Below are the code and all the weights of a small trained network. Each question names an input and a target symbol and asks about switching units off, where a switched-off unit gives its printed mean instead of its output.

import numpy as np


def w(rows, s, z=0):
    codes = np.array(rows[::2]) - 128.0
    scale = np.full(codes.shape[1], s)
    scale[-1] = z or s
    return codes * scale


def norm(h):
    return h / np.sqrt((h * h).mean(-1, keepdims=True) + 1e-5)


def f(y):
    return y / 2 * (1 + np.tanh(0.7978845608 * (y + 0.044715 * y**3)))


def softmax(a):
    e = np.exp(a - a.max(-1, keepdims=True))
    return e / e.sum(-1, keepdims=True)


def log_softmax(a):
    a = a - a.max(-1, keepdims=True)
    return a - np.log(np.exp(a).sum(-1, keepdims=True))


def net(x, mask):
    ids = ['αεζηλσψ'.index(c) for c in x.split()]
    T = len(ids)
    res = E[ids] + P[:T]
    u = 0
    for l in range(2):
        r = norm(res)
        for j in range(3):
            rows = slice(2 * j, 2 * j + 2)
            q, k, v = (r @ M[l][rows].T for M in (Q, K, V))
            z = softmax(np.where(np.tri(T) > 0, q @ k.T / 2**0.5, -1e9)) @ v
            o = O[l][rows]
            res = res + np.where(mask[u + j], z, o[:, -1]) @ o[:, :-1]
        u += 3
        y = f(norm(res) @ A[l][:, :-1].T + A[l][:, -1])
        res = res + np.where(mask[u : u + 16], y, B[l][:, -1]) @ B[l][:, :-1]
        u += 16
    return log_softmax(norm(res)[-1] @ U[:, :-1].T + U[:, -1])


Q, K, V, O, A, B = {}, {}, {}, {}, {}, {}
E = w([
[79,206,226,161],'α',
[117,136,86,78],'ε',
[95,111,217,220],'ζ',
[6,110,128,220],'η',
[110,104,34,165],'λ',
[111,104,34,166],'σ',
[146,80,199,133],'ψ',
],0.017)
P = w([
[230,255,25,13],'0',
[185,86,113,185],'1',
[156,85,117,186],'2',
[135,92,112,179],'3',
[119,101,105,173],'4',
[106,110,94,166],'5',
[102,121,82,164],'6',
[85,125,77,157],'7',
],0.0076)
Q[0] = w([
[85,96,72,69],'0.h1',
[101,186,157,140],'0.h1',
[108,165,120,248],'0.h2',
[159,160,172,159],'0.h2',
[120,179,90,161],'0.h3',
[107,139,105,129],'0.h3',
],0.012)
K[0] = w([
[22,98,112,59],'0.h1',
[27,171,120,251],'0.h1',
[240,184,217,80],'0.h2',
[23,2,233,190],'0.h2',
[173,206,49,114],'0.h3',
[126,171,104,75],'0.h3',
],0.0074)
V[0] = w([
[25,19,71,98],'0.h1',
[177,2,172,92],'0.h1',
[126,144,186,175],'0.h2',
[231,53,167,80],'0.h2',
[113,19,159,67],'0.h3',
[33,96,117,54],'0.h3',
],0.0056)
O[0] = w([
[201,175,128,204,229],'0.h1',
[64,148,202,86,147],'0.h1',
[96,182,147,129,77],'0.h2',
[61,98,17,162,254],'0.h2',
[77,174,162,63,123],'0.h3',
[1,120,105,227,62],'0.h3',
],0.0059,0.0014)
A[0] = w([
[90,182,180,81,104],'0.n1',
[116,127,138,59,106],'0.n2',
[182,168,135,143,56],'0.n3',
[165,97,127,145,51],'0.n4',
[192,81,164,99,177],'0.n5',
[151,152,137,85,121],'0.n6',
[81,134,113,123,87],'0.n7',
[67,147,125,146,148],'0.n8',
[55,152,152,97,149],'0.n9',
[72,177,101,193,93],'0.n10',
[177,121,108,74,210],'0.n11',
[9,148,221,100,120],'0.n12',
[97,163,86,146,107],'0.n13',
[196,110,103,96,254],'0.n14',
[137,188,133,75,143],'0.n15',
[103,152,92,179,58],'0.n16',
],0.015,0.0018)
B[0] = w([
[226,127,1,38,149],'0.n1',
[106,200,187,133,135],'0.n2',
[99,134,152,115,122],'0.n3',
[102,161,88,137,144],'0.n4',
[78,146,133,178,181],'0.n5',
[148,201,139,188,126],'0.n6',
[128,150,121,176,141],'0.n7',
[217,147,137,197,171],'0.n8',
[190,146,101,111,148],'0.n9',
[121,111,182,132,235],'0.n10',
[71,102,217,173,173],'0.n11',
[169,111,155,105,254],'0.n12',
[77,154,143,93,193],'0.n13',
[67,119,179,107,196],'0.n14',
[167,170,140,182,131],'0.n15',
[156,112,127,87,214],'0.n16',
],0.0073,0.0066)
Q[1] = w([
[97,148,116,163],'1.h1',
[127,179,248,123],'1.h1',
[111,139,175,113],'1.h2',
[105,153,106,95],'1.h2',
[171,87,172,134],'1.h3',
[146,103,74,160],'1.h3',
],0.016)
K[1] = w([
[64,251,188,209],'1.h1',
[192,9,190,81],'1.h1',
[85,71,228,183],'1.h2',
[33,65,202,49],'1.h2',
[135,163,104,109],'1.h3',
[116,255,139,75],'1.h3',
],0.0086)
V[1] = w([
[254,40,10,124],'1.h1',
[133,49,109,75],'1.h1',
[173,136,153,208],'1.h2',
[139,97,72,105],'1.h2',
[155,28,133,142],'1.h3',
[93,216,101,113],'1.h3',
],0.0074)
O[1] = w([
[105,32,162,152,2],'1.h1',
[91,73,63,56,114],'1.h1',
[51,57,151,254,148],'1.h2',
[116,143,167,92,112],'1.h2',
[209,117,111,106,129],'1.h3',
[52,143,222,64,123],'1.h3',
],0.0052)
A[1] = w([
[117,54,212,89,146],'1.n1',
[158,106,66,103,120],'1.n2',
[98,169,186,127,88],'1.n3',
[93,178,116,145,90],'1.n4',
[104,131,100,120,143],'1.n5',
[191,141,151,118,177],'1.n6',
[93,108,128,195,146],'1.n7',
[164,130,109,110,78],'1.n8',
[76,196,108,49,73],'1.n9',
[90,111,119,153,105],'1.n10',
[130,251,127,155,17],'1.n11',
[156,93,145,82,110],'1.n12',
[201,165,100,114,145],'1.n13',
[187,137,168,148,254],'1.n14',
[80,134,129,166,159],'1.n15',
[71,123,164,204,186],'1.n16',
],0.015,0.0027)
B[1] = w([
[124,137,160,141,216],'1.n1',
[165,132,147,19,166],'1.n2',
[80,170,170,21,163],'1.n3',
[112,53,132,182,167],'1.n4',
[157,141,145,169,152],'1.n5',
[93,211,98,161,154],'1.n6',
[128,180,200,89,218],'1.n7',
[181,128,109,77,125],'1.n8',
[148,129,136,202,201],'1.n9',
[106,153,131,122,164],'1.n10',
[145,28,170,92,182],'1.n11',
[126,130,160,204,153],'1.n12',
[254,249,88,107,142],'1.n13',
[61,142,33,123,197],'1.n14',
[133,193,155,141,192],'1.n15',
[133,133,148,56,254],'1.n16',
],0.0072,0.0078)
U = w([
[117,181,193,66,153],'α',
[103,107,117,255,134],'ε',
[254,112,149,179,5],'ζ',
[229,238,88,124,10],'η',
[136,95,74,93,116],'λ',
[142,90,67,84,189],'σ',
[59,166,3,146,144],'ψ',
],0.0088,0.0013)

Each question gives the input, a string of symbols that net reads in full, and the target symbol t.
The units are the heads (2 rows each of Q, K, V and O) and the neurons (one row each of A and B). Each row of codes is followed by its name. A weight is (code - 128) times the scale printed after its matrix; where a second scale follows, it is the last column's (O, A, B and U).
mask holds one flag per unit, layer by layer, with each layer's heads first. A switched-off unit (its flag False) gives its mean, the last column of its rows in O or B, instead of its output. The means were averaged over made-up inputs and are rounded, as every weight is.
A unit's drop is (log p(t) with every unit on - log p(t) with that unit switched off) / (log p(t) with every unit on - log p(t) with every unit switched off).
unit that matters most: the unit with the biggest drop
k most important neurons: the k neurons with the biggest drops, biggest first
k most important neurons of layer l: the k neurons of layer l with the biggest drops, biggest first
heads that matter: for each layer, one digit per head in row order, 1 if its drop is at least 0.15 and else 0, layers parted by /
drop of u: that unit's drop, to one decimal
input ζ ψ λ, target ζ: 4 most important neurons of layer 0 : 0.n5, 0.n11, 0.n12, 0.n1
input λ ψ ζ ε σ ε, target ε: heads that matter : 111 / 000
input ζ ζ ε λ, target ζ: 3 most important neurons : 0.n5, 0.n11, 1.n11
input ε ε ψ ε ε, target η: unit that matters most : 0.h3
input ε σ ψ σ ψ ψ, target ζ: 4 most important neurons : 0.n1, 1.n12, 0.n11, 0.n12
input ε α ψ ψ ψ λ, target ε: 3 most important neurons : 0.n11, 0.n14, 1.n4
input σ σ α, target η: 2 most important neurons of layer 0 : 0.n1, 0.n12
input ε η ψ ψ ζ ε ψ σ, target ε: 3 most important neurons of layer 0 : 0.n11, 0.n14, 0.n10
input η λ σ, target η: 2 most important neurons : 0.n10, 0.n12
input σ α σ ψ λ ε σ ψ, target ε: heads that matter : 011 / 101
input ψ ε ε, target ε: 2 most important neurons : 1.n9, 0.n11
input ψ η η σ λ ψ ψ, target ζ: heads that matter : 111 / 111
input η ε η ψ α ψ ψ λ, target η: heads that matter : 100 / 101
input η ε ψ ψ λ λ, target η: heads that matter : 100 / 100
input λ ψ η λ ψ, target ε: unit that matters most : 0.h1
input λ λ ψ ψ ε η, target α: 3 most important neurons : 1.n16, 1.n7, 0.n10
input ζ ε ε λ α σ, target ζ: heads that matter : 111 / 101
input σ ψ ε σ, target σ: heads that matter : 000 / 100
input ε ψ ψ ψ η ψ, target η: 3 most important neurons of layer 0 : 0.n2, 0.n1, 0.n9
input η α ψ α σ α σ, target η: most important neuron of layer 0 : 0.n12
input ε ε ψ ψ ψ α α, target η: heads that matter : 000 / 000
input ψ α ψ α λ ψ ψ, target η: heads that matter : 111 / 001
input ψ ζ ε σ σ ε α ε, target ζ: 2 most important neurons of layer 1 : 1.n9, 1.n11
input ε ε σ ψ λ, target ε: 3 most important neurons of layer 0 : 0.n11, 0.n14, 0.n8
input ε λ ψ ε λ ε, target ζ: 2 most important neurons of layer 1 : 1.n9, 1.n14
input α ψ σ α λ, target α: drop of 1.h3 : 0.1
input σ α λ, target σ: drop of 1.h1 : 0.3
input ε σ ψ ε ε ψ η, target α: drop of 1.n7 : 0.2
input ε η ε α ψ ψ λ σ, target ε: drop of 0.n16 : 0.1
input σ ε λ α η λ, target σ: most important neuron : 1.n2
